In the rows, 128 means zero.
Each row of numbers belongs to one of the nodes below and depends on some of the facts about them. Some rows are named. Which node is each other row?

Some facts about the nodes:
k100: γ g; ξ betoflil; φ riklol
k102: Ψ k139; γ e; ξ betoflil; φ befus
k108: γ f; ξ betoflil; φ befus
k118: γ f; ξ zepek; φ befus
k136: Ψ k627; γ a; ξ zitri; φ buplitras
k139: γ a; ξ zepek; φ riklol
k148: γ b; ξ zepek; φ befus
k157: Ψ k100; γ c; ξ zepek; φ befus
k159: γ b; ξ zepek; φ befus
k161: γ c; ξ zepek; φ befus
k171: Ψ k440; γ a; ξ betoflil; φ buplitras
k176: Ψ k894; γ e; ξ betoflil; φ riklol
k181: γ a; ξ zitri; φ befus
k190: γ g; ξ betoflil; φ buplitras
k200: γ d; ξ kesin; φ befus
k203: Ψ k875; γ a; ξ kesin; φ buplitras
k213: γ b; ξ betoflil; φ buplitras
k215: Ψ k788; γ b; ξ betoflil; φ befus
k235: Ψ k645; γ a; ξ betoflil; φ riklol
k240: γ a; ξ zepek; φ buplitras
k243: Ψ k733; γ a; ξ betoflil; φ riklol
k261: Ψ k372; γ c; ξ kesin; φ befus
k264: Ψ k994; γ b; ξ kesin; φ riklol
k273: γ d; ξ zitri; φ buplitras
k282: γ d; ξ betoflil; φ befus
k293: Ψ k893; γ a; ξ betoflil; φ buplitras
k296: γ a; ξ zepek; φ buplitras
k309: γ e; ξ betoflil; φ riklol
k325: Ψ k890; γ g; ξ zitri; φ befus
k342: γ g; ξ kesin; φ befus
k345: γ c; ξ kesin; φ riklol
k347: Ψ k261; γ b; ξ zepek; φ buplitras
k353: Ψ k90; γ c; ξ zitri; φ buplitras
k357: Ψ k490; γ g; ξ zepek; φ buplitras
k368: Ψ k519; γ a; ξ zepek; φ riklol
k372: γ a; ξ zepek; φ buplitras
k374: Ψ k521; γ d; ξ betoflil; φ befus
k390: γ a; ξ betoflil; φ befus
k391: Ψ k818; γ e; ξ kesin; φ buplitras
k398: Ψ k683; γ b; ξ zitri; φ riklol
k400: Ψ k690; γ a; ξ kesin; φ buplitras
k401: Ψ k937; γ f; ξ zepek; φ buplitras
k405: Ψ k51; γ a; ξ zitri; φ befus
k410: Ψ k970; γ f; ξ betoflil; φ buplitras
k413: Ψ k528; γ d; ξ zepek; φ buplitras
k420: Ψ k697; γ f; ξ betoflil; φ befus
k434: Ψ k171; γ c; ξ betoflil; φ riklol
k440: γ g; ξ zitri; φ befus
k453: γ g; ξ betoflil; φ befus
k490: Ψ k549; γ e; ξ betoflil; φ befus
k492: Ψ k347; γ a; ξ kesin; φ befus
k51: Ψ k353; γ d; ξ betoflil; φ befus
k515: Ψ k855; γ d; ξ betoflil; φ befus
k516: Ψ k203; γ g; ξ zepek; φ buplitras
k519: γ c; ξ betoflil; φ befus
k521: γ d; ξ kesin; φ befus
k528: Ψ k720; γ c; ξ kesin; φ befus
k535: γ a; ξ zepek; φ befus
k549: Ψ k785; γ f; ξ betoflil; φ befus
k551: Ψ k410; γ g; ξ betoflil; φ buplitras
k584: Ψ k809; γ e; ξ betoflil; φ riklol
k586: Ψ k949; γ d; ξ betoflil; φ befus
k597: γ g; ξ zitri; φ buplitras
k614: γ g; ξ betoflil; φ buplitras
k627: Ψ k148; γ c; ξ betoflil; φ befus
k632: γ a; ξ betoflil; φ riklol
k634: γ b; ξ kesin; φ buplitras
k644: Ψ k405; γ a; ξ zitri; φ befus
k645: γ f; ξ betoflil; φ befus
k665: γ d; ξ kesin; φ befus
k675: Ψ k614; γ d; ξ betoflil; φ buplitras
k683: Ψ k77; γ c; ξ betoflil; φ riklol
k686: Ψ k345; γ f; ξ zitri; φ befus
k690: Ψ k264; γ d; ξ betoflil; φ riklol
k697: Ψ k434; γ a; ξ kesin; φ befus
k720: Ψ k744; γ d; ξ betoflil; φ befus
k730: Ψ k420; γ c; ξ betoflil; φ befus
k733: γ a; ξ betoflil; φ befus
k743: γ d; ξ betoflil; φ riklol
k744: Ψ k102; γ b; ξ betoflil; φ buplitras
k750: γ e; ξ zitri; φ riklol
k77: Ψ k686; γ a; ξ betoflil; φ buplitras
k775: γ a; ξ betoflil; φ buplitras
k785: γ a; ξ betoflil; φ befus
k788: Ψ k980; γ a; ξ betoflil; φ befus
k809: Ψ k159; γ b; ξ zepek; φ riklol
k818: Ψ k974; γ a; ξ zitri; φ befus
k823: γ b; ξ kesin; φ befus
k825: Ψ k157; γ b; ξ kesin; φ buplitras
k827: Ψ k825; γ c; ξ zepek; φ buplitras
k83: Ψ k665; γ a; ξ zepek; φ befus
k855: γ b; ξ zitri; φ befus
k875: Ψ k644; γ a; ξ betoflil; φ befus
k890: γ b; ξ kesin; φ befus
k893: γ d; ξ zepek; φ befus
k894: Ψ k357; γ e; ξ zepek; φ befus
k90: Ψ k675; γ a; ξ betoflil; φ befus
k914: Ψ k398; γ a; ξ zepek; φ befus
k937: Ψ k957; γ b; ξ betoflil; φ befus
k949: γ a; ξ betoflil; φ befus
k957: Ψ k161; γ d; ξ betoflil; φ befus
k968: Ψ k118; γ e; ξ betoflil; φ buplitras
k970: Ψ k240; γ d; ξ betoflil; φ buplitras
k974: Ψ k282; γ a; ξ zepek; φ befus
k980: γ a; ξ zepek; φ buplitras
k989: Ψ k586; γ a; ξ zepek; φ befus
k994: γ d; ξ zepek; φ buplitras

Known rows:
[153 109 136 108 113 125 179 148 121 110 117 119 132 213 114 121 124 132
 117 152 159 115 118 125 110 164 125 120 116 164]: k989
[125 106 170 112 144 125 171 118 125 109 119 147 112 137 119 114 119 132
 108 152 188 173 120 134 110 112 149 116 118 132]: k139
[162 107 139 112 112 132 161 144 129 113 120 122 131 150 119 117 121 174
 135 131 167 132 115 124 114 120 120 120 117 125]: k347
[124 123 137 115 189 139 111 121 143 114 128 117 112 118 119 117 123 131
 156 125 118 110 151 132 145 147 124 126 121 121]: k181
[124 139 141 150 159 124 116 135 156 113 125 114 116 103 129 139 123 130
 114 113 124 115 138 138 139 158 123 137 123 122]: k890
[116 107  95 121 165 122 112 139 121 222 118 155 148 102 215 182 117 134
 114 118 116 178 137 116 114 115 146 213 120 117]: k614
[127 128 106 162 105 123 110 113 136 132 131 146 127 106 129 119 147 117
 114 122 113 136 117 124 135 112 120 114 138 122]: k171
[120 115 169 145 250 121 115 123 169 146 120 117 114 100 122 120 132 163
 129 121 118 128 134 129 124 135 122 136 124 123]: k440
[126 105 122 114 131 135 143 120 153 112 144 138 114 129 121 117 120 170
 115 171 149 160 114 127 110 118 123 114 118 119]: k980
[122 139 139 132 106 124 113 117 110 139 117 144 121 113 134 118 119 110
 115 111 119 144 138 127 117 111 133 122 142 123]: k743
[138 108 141 108 125 123 187 143 129 110 118 120 129 192 117 117 119 151
 114 155 153 133 118 129 110 159 122 119 114 151]: k894
[124 138 143 133 134 125 113 120 154 111 117 116 115 110 117 123 121 118
 116 119 118 109 136 125 146 166 123 120 123 134]: k697
[136 120 106 117 105 122 109 115 117 135 121 150 161 124 125 122 140 111
 133 108 114 113 121 122 149 113 121 116 144 126]: k293
[125 111 137 114 109 127 107 130 146 112 116 123 140 104 135 119 120 120
 166 109 117 109 124 126 153 130 123 121 132 126]: k391
[118 145 154 160 136 124 110 116 127 111 120 136 112 100 136 116 118 115
 113 120 138 129 135 160 120 112 148 120 127 123]: k345
[133 127 109 146 109 122 112 115 116 143 127 123 148 107 141 122 137 115
 133 100 112 127 119 127 139 111 118 119 135 117]: k213
[124 108 122 112 116 138 142 133 144 109 135 128 115 118 127 114 119 187
 115 180 149 162 116 139 110 115 117 116 118 125]: k994
[121 111 113 111 149 136 188 131 131 112 154 120 111 151 119 118 120 162
 112 186 148 150 121 147 110 150 123 118 117 133]: k161
[124 155 106 145 108 121 127 114 114 132 135 118 125 130 120 142 135 116
 113 117 113 122 125 123 126 127 121 119 123 125]: k108
[130 120 194 119 164 125 108 125 112 115 115 119 117 104 119 117 117 118
 161  95 159 111 154 151 147 111 159 130 123 124]: k398
[129 107 124 111 128 135 145 119 155 113 147 137 115 128 120 117 121 173
 116 171 150 160 112 124 111 115 123 114 118 122]: k372

Rows to name:
No name comes twice in this set of rows, the named rows included.
[122 122 117 103 110 166 110 167 144 134 183 116 107  98 189 190 146 113
 205 177 116 112 115 119 212 110 152 144 167 135] -> k203
[123 114 128 117 145 158 106 124 143 113 120 122 116 102 134 116 122 163
 194 128 114 112 122 143 132 111 123 121 139 118] -> k273
[131 122 106 118 105 122 109 114 113 138 118 145 172 123 127 120 137 115
 139 111 114 112 118 123 140 111 121 119 153 123] -> k968
[132 104 156 109 139 125 158 139 153 111 115 143 147 142 120 112 122 176
 116 137 153 133 112 127 109 116 121 118 119 125] -> k357
[122 114 175 116 166 129 108 126 114 123 119 119 110 101 126 116 121 116
 147 100 152 119 161 140 139 108 163 134 130 122] -> k750
[130 112 135 114 139 151 105 115 138 116 123 124 117 112 120 116 124 134
 203 106 118 108 124 129 159 112 123 122 136 120] -> k136
[127 109 115 108 125 133 184 138 116 108 135 120 117 181 116 117 121 150
 116 167 150 129 118 133 109 157 120 117 119 142] -> k157
[123 124 184 120 118 124 111 136 117 112 112 120 115 102 140 120 118 114
 115  96 162 109 144 129 146 111 167 140 123 127] -> k264
[119 112  97 115 134 124 115 140 112 178 126 130 140 157 163 227 115 112
 115 128 118 157 183 119 112 156 147 209 119 119] -> k90
[120 124 113 107 182 179 110 168 128 152 188 112 106 103 141 200 133 113
 204 169 120 115 127 123 184 118 158 180 135 124] -> k644
[138 135 118 163 107 121 114 112 124 136 124 124 152 105 134 119 139 113
 127  97 114 123 119 125 133 109 120 119 137 120] -> k744

Now the same nodes, written a new way:
Some rows with their names:
[ 96 133 124 131 119 126 119 124 140 125 122 133 132 153 143 123 120 110
 135 137 138 128 108 123 136 135 120 132 116 129 133 128 120 120 123  98
 129 118 134 116 138 137 150 149 123]: k894
[ 91 125 125 128 113 126 114 114 135 120 132 130 134 161 147 139 115 105
 131 130 139 133 106 127 141 133 125 131 119 124 135 134 124 111 116 115
 122 130 130 108 136 140 144 152 107]: k914
[ 69 166 125 133 111 144  99 137 123 172 130 117 121  37 136 140 120 128
 110 110 187 161 128 110 135 152  96 132 103 102 150 102 163 131 136 119
 133 136 125  98  32 151 106 117 181]: k890
[120 111 123 129 113 102 131 120 136 109 135 137 142 153 138  97 115 112
 135 147 127 109 112 122 139 134 125 142 116 123 128 137 122 144 114  88
 127 127 129 135 163 135 110 132 115]: k730
[129 119 118 122 136 114 134 121 137 119 134 136 150 143 130 117 117 104
 129 125 150 110 107 119 141 140 109 148 117 141 131 134 123 118 124  98
 133 114 117 134 134 134 105 149 131]: k398
[140 127 124 124 131 131 133 129 146 120 137 139 135 155 134 124 128 109
 134 137 129 132 114 126 153 139 129 130 128 127 130 119 111 125 123 136
 140 119 130 144 150 140 126 138 111]: k785
[ 58 150 129 129  98 140  88 123 112 170 138 111 124  50 152 161 110 125
 108 102 182 154 123 117 140 147 117 129 108  92 149 113 170 123 123 131
 118 164 119  78  32 153  93 117 158]: k492
[121 117 122 125 127 116 137 127 146 113 137 138 139 154 131 101 122 110
 132 136 134 122 116 122 143 137 119 134 116 123 128 128 120 129 120 118
 133 120 129 141 155 139 127 130 111]: k720
[143 136 130 117 122  97 138 119 119 103 113 117 156 176 101 126 137 108
 140 155  94 141 140 102 148 141 125 131 128 153 161 135 155 153 139 184
 140 124 139 122 125 138 163 128 107]: k614
[120 130 122 128 136 121 129 138 145 128 126 138 139 148 130 125 129 110
 134 141 134 123 114 123 145 137 132 137 119 129 134 116 110 132 126 104
 147 122 131 134 136 136 126 143 123]: k440
[ 60 161 125 133 104 136 100 132 120 167 134 115 123  38 139 138 116 126
 109 109 189 158 126 110 133 149  97 133 101  99 151 108 168 131 133 116
 128 142 123  95  34 149 101 118 177]: k823
[127 124 125 120 105 112 139 131 113  91 111 126 151 143 117  83 127 114
 130 140 117 133 137 107 150 142 117 131 123 119 155 130 149 138 134 170
 139 121 135 134 132 130 178 140 101]: k51
[123 135 127 121 102  89 133 115 111 106 102 117 158 149 114 104 126 115
 130 146 109 119 135 104 144 139 128 132 124 144 155 140 155 154 132 160
 142 134 134 110 108 131 160 131 119]: k353
[117 135 118 128 131 115 136 132 141 118 131 138 141 133 122 104 125 111
 128 136 146 128 113 119 146 140 115 139 117 130 136 120 117 130 127 110
 145 112 133 142 134 137 133 143 125]: k855
[122 145 123 125 122 133 116 125 150 137 124 130 135 159 137 151 130 109
 127 120 132 131 116 121 143 133 117 128 129 139 128 132 117 110 132 157
 137 122 129 100 124 139 157 147 125]: k372
[150 121 116 122  83 127 118 147 111  92 110 135 150 119 137  82 122 123
 114 108 136 112 134 116 157 137 118 145 136  89 141 126 122 126 134 189
 146 124 127 123 133 117 182 168 112]: k875
[ 71 152 128 127  93 132  86 120 121 179 142 108 129  56 144 167 112 124
 101  91 179 146 128 114 137 142 114 134 111 102 140 126 170 123 125 161
 118 169 116  62  28 153  88 111 167]: k400
[125 125 120 127 122 112 140 127 142 107 140 139 140 148 125  96 120 108
 132 140 138 127 113 119 142 137 113 143 118 125 133 128 116 133 122 111
 134 110 131 145 156 137 125 138 117]: k937
[144 120 123 126 116 103 128 128 145 122 130 133 147 162 127 116 126 113
 131 136 118 112 122 118 139 130 125 140 122 134 122 138 116 143 124 133
 135 132 125 119 151 135 117 133 125]: k410
[112 144 122 127 125 131 125 128 156 135 121 131 135 152 130 129 133 110
 127 122 132 126 119 117 135 133 107 127 118 140 123 131 119 110 134 150
 138 117 128 107 122 139 162 142 132]: k994
[114 138 123 125 115 126 114 119 143 131 126 128 137 162 137 149 125 109
 125 117 131 129 114 121 142 131 120 131 126 136 128 137 122 111 126 158
 129 128 128  98 123 138 154 150 120]: k296

Name these rows:
No name comes twice in this set of rows, the named rows included.
[159 117 124 121 146 125 130 137 140 119 126 137 148 164 133 126 130 107
 137 134 128 115 118 117 145 140 116 145 125 140 130 125 116 124 131 118
 137 111 120 137 145 131 114 145 129] -> k100
[136 123 120 123 120 110 136 123 152 120 140 135 144 156 122 108 126 110
 125 126 128 117 120 118 141 132 113 135 120 130 119 138 120 130 124 151
 134 127 124 127 147 138 126 129 120] -> k970
[102 134 124 133 116 122 119 128 138 124 111 132 133 148 146 115 123 115
 137 142 131 122 113 121 135 136 120 134 114 131 133 126 122 128 126  94
 134 118 135 117 136 133 152 147 130] -> k157
[139 117 122 121 109 106 128 114 140 118 146 131 147 162 129 125 118 108
 123 123 128 116 117 122 147 129 126 138 128 128 123 146 122 127 117 161
 127 138 123 115 146 139 114 137 107] -> k293
[ 64 153 129 132 106 138  90 138 116 173 127 113 124  49 143 154 117 127
 112 111 177 153 130 112 133 147 113 133 103  97 150 105 165 136 132 118
 126 152 123  84  34 150 100 119 170] -> k342
[135 122 125 128 127 118 131 138 139 116 121 137 139 155 133 108 129 115
 140 147 119 120 120 119 144 138 130 136 121 128 133 120 115 142 128 110
 141 118 133 139 153 135 129 135 120] -> k645
[ 69 153 127 132  92 123  90 122 121 176 138 109 130  53 141 156 113 126
 104 100 177 142 129 111 129 142 109 137 105 105 137 125 168 134 126 138
 120 164 116  67  31 150  84 109 180] -> k391
[109 138 126 132 123 130 117 136 139 128 108 132 132 156 141 126 129 115
 140 144 124 128 117 120 135 137 123 133 117 131 136 120 121 128 131 104
 139 115 137 116 133 134 162 149 129] -> k118
[134 134 125 122 143 148 115 128 143 135 121 133 136 161 149 153 129 106
 134 120 141 128 109 123 145 140 115 133 126 147 131 123 120 101 131 126
 134 111 121 115 123 134 143 159 130] -> k139
[119 119 119 127 114 105 138 121 137 103 141 137 143 149 125  95 115 107
 131 139 141 122 113 119 141 135 112 144 118 120 134 135 122 133 118 109
 129 117 130 139 160 137 121 139 114] -> k215
[130 120 124 129 119 111 133 127 137 112 127 137 140 150 137  93 122 115
 136 148 124 116 118 120 141 137 125 136 119 126 130 128 121 143 121 105
 136 121 132 138 156 133 125 134 121] -> k627
[ 65 156 130 130 107 148  90 127 119 175 139 114 119  50 150 164 115 126
 108 104 183 159 123 118 140 149 116 125 107  97 146 107 165 124 126 130
 123 157 122  84  33 154  93 115 163] -> k697
[112 122 123 130 126 114 126 132 138 123 123 136 141 146 138 116 122 112
 134 143 131 111 114 123 142 136 136 137 116 127 132 123 116 136 121  92
 140 129 131 128 136 135 119 137 119] -> k686
[ 97 129 121 127 113 115 121 115 149 129 130 127 140 160 132 127 119 107
 124 119 135 120 114 121 130 128 110 134 114 134 121 147 127 113 123 130
 124 128 124  97 131 139 145 140 121] -> k413
[106 117 121 127 118 105 123 127 131 116 131 132 146 149 131 116 117 109
 128 138 136 117 112 122 143 133 132 143 115 120 137 129 123 132 118 102
 133 134 129 125 137 135 121 145 111] -> k325

The same nodes again, as new rows of numbers:
Some nodes and their rows:
[ 98  64 142 122 188 136  95 188 108 171 113 130 108 125  90 111 127 120
 204  82  91 122  97  62  99  69 138 125]: k516
[166 117  95 128 165 142 193 150 115 126 122  82 155 103 133 151 158 148
 158  96  93 165  56 116 117 160 146 105]: k686
[ 97  87 142 115 171 144 107 197 105 146 125 126 103 142  94 131 128 113
 189  99  83 134  97  53 104  82 135 142]: k827
[161 132  87 141 108 123 171 109 137 125 121 124 129 110 191 137 132 176
 107 126 127 120  91 151 133 134  94 125]: k645
[131 106 104 127  90 124 177 117 157 177 103  99 124 124 160 154 118 188
 135 124 130 118 101 181 141 123  93 111]: k743
[130  86  91 118 101 137 172 113 134 114 102 121 144 148 143 149 129 134
 100 131 137 142  87 144 176 131 105 101]: k293
[168 128  62 143 151 118 192 146 139 144 135  83 136 115 165 144 130 170
 153  97  74 122  73 104 101 145 112 132]: k855
[156 112  93 145 154 151 199 161 117 129 122  94 173 111 138 137 142 131
 131 107  81 156  73  97 125 156 113 112]: k818
[166 128  86 146 120 124 158 104 138 143 107 123 131 103 186 125 120 175
 111 115 127 110  90 161 132 120  95 107]: k453
[156  92 113 100 110 139 169 100 121  90  88 109 141 157 129 167 142 144
 121 126 154 172  64 162 173 136 142  83]: k77
[108 171 115 146 117 160 144 113 113 156 175 110 168 172 107  57 161  90
  78 121  44 134 106 125 126 145 123 183]: k528
[124  97 131 131 168 131 108 183 119 136 118 124  94 174 126 131 104 152
 198 100  81 116  96  50  82  65 122 144]: k240
[136 123 104 127 120 144 164 119 126 147 121 122 138  75 158 132 148 137
  99 117 126 129  96 162 154 148 104 105]: k957
[161  59  80 141 152 134 210 187 139 162 145 152 195 112 152 118 154 122
 152 104 112 169  94  67 112 171 108 124]: k405
[133 130 139 150 176 132 106 190 111 145 132 131  94 115 147 115 124 166
 193  94  79 114  99  54  59  74 119 165]: k118
[142 102 144 119  94 148 181 121 125 130  83  94 145 133 125 175 146 168
 128 133 151 192  85 184 163 146 128 100]: k683
[127 101 133 123  91 147 178 126 128 136  86  94 146 129 130 167 142 163
 118 131 138 181  89 182 171 140 119 108]: k434
[100 133  96 150 115 158 161 125 121 151 122 103 130  67 158 119 133 112
  62 121  87  96 107 160 174 132  68 114]: k720
[134 140  83 114 111 114 144  82 145 162 169 105 137 229 114  81 152 131
 142 109  72 120  85 138 108 126 157 175]: k634
[170 134  89 148 101 128 172 113 135 110 110 127 142 130 191 139 120 173
  98 135 127 131  99 145 134 130  87 117]: k949
[154  77 102 139 112 133 179 143 134 133 121 173 171 106 175 118 149 134
 100 134 155 166 111 118 151 151  92 121]: k90

Rows to name:
No name comes twice in this set of rows, the named rows included.
[175 126  70 144 164 125 186 140 135 152 119  82 145 109 160 135 126 171
 161  86  72 115  60 119  92 134 117 103] -> k440
[112 123 104 103 117 137 141  94 126 156 167 110 154 205  83  74 168  93
 124 109  74 147  86 139 137 139 162 165] -> k825
[126 101 110 112 110 137 154 107 134 159 167 139 182 225  98  66 166  93
 127 115  96 157  98 115 127 142 154 164] -> k203
[140  94 103 112 104 138 169 104 128 103  97 111 143 154 134 155 137 137
 109 129 143 155  79 154 180 133 119  88] -> k171
[121 125 109 115 112 145 149  96 127 146 160 116 172 226  89  75 157  98
 120 114  81 148  88 125 131 137 156 157] -> k400
[146  96 106 151  87 120 174 116 149 157  73 104 142 147 158 147 103 192
 127 132 129 142  97 174 141 109  82 115] -> k309
[121  65  83 103 108 127 167 120 149 164 127 140 138 118 142 137 143 125
 123 110 145 121  96 149 167 140 112  98] -> k675
[157 168 104 137 129 130 134  87 130 175 164 123 162 180 137  53 145 142
 131 101  74 117  92 145  80 125 145 165] -> k342
[ 89  78 171 142 160 142 114 209 108 181 105 108 110 118  89 126 133 145
 203  98  85 155 107  76  97  76 123 164] -> k809
[136 153 123 128  88 130 159 100 145 182 156  96 154 227 113  94 142 161
 149 123  80 150 100 154  93 131 147 179] -> k345
[139  65  96 125 120 128 173 148 146 180 142 181 163  73 170 110 162 130
 118 114 159 142 115 132 147 159  98 118] -> k51
[110  89 124 127  98 146 177 130 135 177  96  96 140 101 131 145 137 151
 117 119 131 143 102 183 168 131 103 103] -> k690
[178 128  71 151 148 132 196 152 138 130 128  89 156 137 168 142 123 171
 142 107  76 130  73  97  94 144 103 120] -> k181
[154 140  86 131 111 128 160 105 139 147 126 119 122  99 186 139 130 171
 113 117 123 105  94 162 127 131  98 105] -> k282

